Below are the code and all the weights of a small trained network. Each question names an input and a class and asks about switching units off, where a switched-off unit gives its printed mean instead of its output.

import numpy as np


def w(rows, s, z=0):
    codes = np.array(rows[::2]) - 128.0
    scale = np.full(codes.shape[1], s)
    scale[-1] = z or s
    return codes * scale


def norm(h):
    return h / np.sqrt((h * h).mean(-1, keepdims=True) + 1e-5)


def f(y):
    return y / 2 * (1 + np.tanh(0.7978845608 * (y + 0.044715 * y**3)))


def log_softmax(a):
    a = a - a.max(-1, keepdims=True)
    return a - np.log(np.exp(a).sum(-1, keepdims=True))


def net(x, mask):
    res = np.array(x, float).reshape(1, 8) / 4 @ E
    u = 0
    for l in range(2):
        y = f(norm(res) @ A[l][:, :-1].T + A[l][:, -1])
        res = res + np.where(mask[u : u + 16], y, B[l][:, -1]) @ B[l][:, :-1]
        u += 16
    return log_softmax(norm(res)[-1] @ U[:, :-1].T + U[:, -1])


A, B = {}, {}
E = w([
[129,128,125,129,128,127,130,130,128],'x0',
[128,128,128,127,127,127,128,129,128],'x1',
[92,181,74,79,251,140,103,210,62],'x2',
[117,141,239,113,63,118,193,216,41],'x3',
[85,20,118,59,120,128,106,74,49],'x4',
[127,125,128,129,128,133,127,128,130],'x5',
[128,127,125,128,127,128,129,128,128],'x6',
[81,84,137,210,192,20,193,113,112],'x7',
],0.0026)
A[0] = w([
[196,86,157,158,31,90,129,56,172,76],'0.n1',
[157,160,129,181,132,141,149,171,172,35],'0.n2',
[159,175,144,184,143,147,143,170,180,13],'0.n3',
[101,167,252,126,84,137,172,183,42,58],'0.n4',
[139,164,116,63,73,203,98,138,141,54],'0.n5',
[127,113,136,129,132,132,120,137,129,108],'0.n6',
[75,103,133,186,162,70,198,113,128,6],'0.n7',
[127,178,81,83,209,100,101,183,65,39],'0.n8',
[140,149,93,131,180,123,81,114,131,72],'0.n9',
[132,111,122,140,129,141,128,142,128,125],'0.n10',
[178,185,137,191,147,133,134,185,193,27],'0.n11',
[130,168,103,62,64,214,107,141,143,48],'0.n12',
[96,5,112,62,116,136,112,98,67,86],'0.n13',
[52,92,111,192,169,50,215,118,132,119],'0.n14',
[130,171,96,62,59,201,109,140,137,21],'0.n15',
[169,180,137,184,146,142,151,185,200,50],'0.n16',
],0.0034,0.002)
B[0] = w([
[47,131,160,146,152,228,157,166,138,209],'0.n1',
[109,144,131,112,119,109,121,94,109,124],'0.n2',
[109,144,130,103,117,107,122,91,104,128],'0.n3',
[162,76,1,99,94,82,143,168,192,250],'0.n4',
[170,102,170,159,161,86,96,129,110,159],'0.n5',
[134,135,119,131,128,129,133,121,123,118],'0.n6',
[196,130,163,115,139,153,60,131,126,134],'0.n7',
[85,100,183,172,109,205,171,118,148,195],'0.n8',
[120,105,128,129,111,131,169,147,137,134],'0.n9',
[126,132,130,123,128,123,128,125,129,126],'0.n10',
[96,152,131,96,104,105,126,70,83,156],'0.n11',
[188,98,183,158,168,87,86,125,106,163],'0.n12',
[101,244,140,112,92,87,127,70,92,201],'0.n13',
[220,117,191,135,147,124,42,131,102,215],'0.n14',
[175,101,176,161,168,91,87,128,113,146],'0.n15',
[99,160,136,97,102,100,121,73,89,163],'0.n16',
],0.0043,0.0019)
A[1] = w([
[118,70,153,218,200,12,179,111,105,46],'1.n1',
[128,107,24,142,166,146,105,60,210,61],'1.n2',
[204,151,141,59,97,236,54,151,143,41],'1.n3',
[65,56,120,47,99,115,108,42,25,32],'1.n4',
[141,92,146,109,70,99,187,195,71,51],'1.n5',
[157,234,134,182,121,115,154,165,188,73],'1.n6',
[94,175,87,87,209,157,132,199,79,107],'1.n7',
[118,147,141,131,136,119,131,139,135,121],'1.n8',
[122,96,174,163,44,156,166,77,172,104],'1.n9',
[96,169,84,106,218,162,130,199,76,112],'1.n10',
[140,88,139,104,85,101,202,206,96,4],'1.n11',
[180,119,159,142,84,125,137,114,140,131],'1.n12',
[126,102,66,145,177,152,80,38,174,90],'1.n13',
[122,105,44,152,178,138,97,53,191,54],'1.n14',
[140,252,130,159,119,97,152,138,189,46],'1.n15',
[97,103,175,168,86,177,182,105,167,41],'1.n16',
],0.0036,0.0015)
B[1] = w([
[218,138,171,71,127,206,29,149,130,178],'1.n1',
[133,116,107,87,66,91,194,243,114,214],'1.n2',
[145,91,171,193,215,46,130,128,98,186],'1.n3',
[133,255,111,151,129,91,144,63,116,202],'1.n4',
[140,154,46,112,141,114,126,162,171,216],'1.n5',
[103,97,109,65,127,111,114,61,41,191],'1.n6',
[87,78,151,185,106,177,148,64,198,244],'1.n7',
[132,105,115,114,112,136,118,104,123,130],'1.n8',
[65,117,105,151,228,185,143,129,151,208],'1.n9',
[97,62,167,184,90,186,146,61,209,249],'1.n10',
[137,141,57,98,120,108,127,173,172,192],'1.n11',
[103,116,82,117,212,136,112,139,113,166],'1.n12',
[139,143,125,109,95,90,170,205,107,232],'1.n13',
[143,129,126,86,64,104,161,221,107,209],'1.n14',
[82,130,102,82,108,105,121,48,33,175],'1.n15',
[80,104,110,136,191,179,110,124,143,139],'1.n16',
],0.0041,0.0016)
U = w([
[147,106,49,85,79,90,180,254,160,254],'0',
[44,65,163,192,161,237,161,94,197,170],'1',
[243,105,210,143,189,106,38,137,90,51],'2',
[82,224,107,98,100,85,142,24,57,34],'3',
],0.0085,0.00099)

Each question gives the input, the list of numbers given to net, and the class t.
The units are the neurons (one row each of A and B). Each row of codes is followed by its name. A weight is (code - 128) times the scale printed after its matrix; where a second scale follows, it is the last column's (A, B and U).
mask holds one flag per neuron, layer by layer. A switched-off neuron (its flag False) gives its mean, the last column of its row in B, instead of its output. The means were averaged over made-up inputs and are rounded, as every weight is.
A unit's drop is (log p(t) with every unit on - log p(t) with that unit switched off) / (log p(t) with every unit on - log p(t) with every unit switched off).
The circuit of an input: a set's keep is (log p(t) with only the set's units on - log p(t) with every unit switched off) / (log p(t) with every unit on - log p(t) with every unit switched off). Starting from the 12 units with the biggest drops (on a tie, the unit counted first), units are removed one at a time, each time the one whose removal leaves the highest keep (on an exact tie, the one counted first), for as long as the keep stays at least 0.8.
units of the circuit, in order: the units of the circuit, biggest drop first
unit that matters most: the unit with the biggest drop
k most important neurons: the k neurons with the biggest drops, biggest first
k most important neurons of layer l: the k neurons of layer l with the biggest drops, biggest first
input [-2,0,-2,-5,6,8,-7,8], class 2: units of the circuit, in order => [0.n14, 1.n1]
input [6,4,6,4,1,4,-7,7], class 2: 3 most important neurons of layer 1 => [1.n1, 1.n9, 1.n16]
input [6,7,8,0,-8,-4,-6,2], class 1: unit that matters most => 1.n10
input [-6,-7,1,-8,6,-1,7,8], class 0: 3 most important neurons => [1.n2, 1.n14, 1.n13]
input [-7,1,-6,-7,-8,-3,-5,0], class 3: 2 most important neurons => [0.n4, 1.n15]
input [6,1,5,-8,8,0,-6,-2], class 0: 2 most important neurons => [1.n2, 1.n14]
input [-8,5,-7,-7,5,8,-6,-7], class 0: units of the circuit, in order => [1.n2, 1.n13]
input [2,3,-1,4,6,-6,1,-3], class 3: 2 most important neurons => [0.n13, 1.n4]
input [3,4,-7,4,6,-4,8,8], class 2: 2 most important neurons => [0.n14, 1.n1]
input [8,-5,1,3,-6,-4,7,5], class 3: units of the circuit, in order => [1.n15, 1.n6]
input [6,1,8,-7,-2,-6,-5,-6], class 1: units of the circuit, in order => [1.n10, 1.n7]
input [5,0,-7,-7,6,7,-6,8], class 2: 3 most important neurons => [0.n14, 0.n4, 1.n1]
input [-5,3,6,-7,4,-1,-8,-4], class 0: units of the circuit, in order => [1.n2, 1.n14]
input [2,-1,4,-3,0,6,0,5], class 2: unit that matters most => 0.n14
input [1,-1,1,-5,5,2,5,0], class 0: 3 most important neurons of layer 1 => [1.n2, 1.n14, 1.n13]
input [2,7,8,-6,5,7,8,4], class 1: 3 most important neurons => [0.n4, 1.n10, 1.n7]
input [0,5,6,5,-3,-7,2,-6], class 1: 3 most important neurons of layer 0 => [0.n14, 0.n8, 0.n7]
input [-2,-6,7,-1,-7,-1,1,1], class 1: 3 most important neurons => [1.n10, 1.n7, 0.n13]
input [-4,-8,2,3,-2,-1,4,-4], class 2: 3 most important neurons of layer 0 => [0.n12, 0.n15, 0.n5]
input [-7,-8,2,-4,-3,4,-7,-5], class 2: units of the circuit, in order => [1.n3]
input [-5,-1,-5,-2,8,2,3,4], class 3: 2 most important neurons => [1.n4, 0.n13]
input [6,8,5,4,6,6,-1,-3], class 3: 3 most important neurons of layer 1 => [1.n4, 1.n9, 1.n16]
input [-2,-3,-5,5,8,1,-4,0], class 3: 2 most important neurons => [0.n13, 1.n4]
input [5,7,8,-4,-7,5,4,6], class 1: 3 most important neurons => [1.n10, 0.n13, 1.n7]
input [-4,-5,1,-2,-1,8,1,0], class 0: 2 most important neurons => [0.n1, 0.n13]
input [-6,-8,-6,-6,4,-4,-2,-2], class 0: 2 most important neurons => [1.n2, 0.n8]
input [6,0,-1,-2,5,-7,-7,5], class 2: units of the circuit, in order => [1.n1]
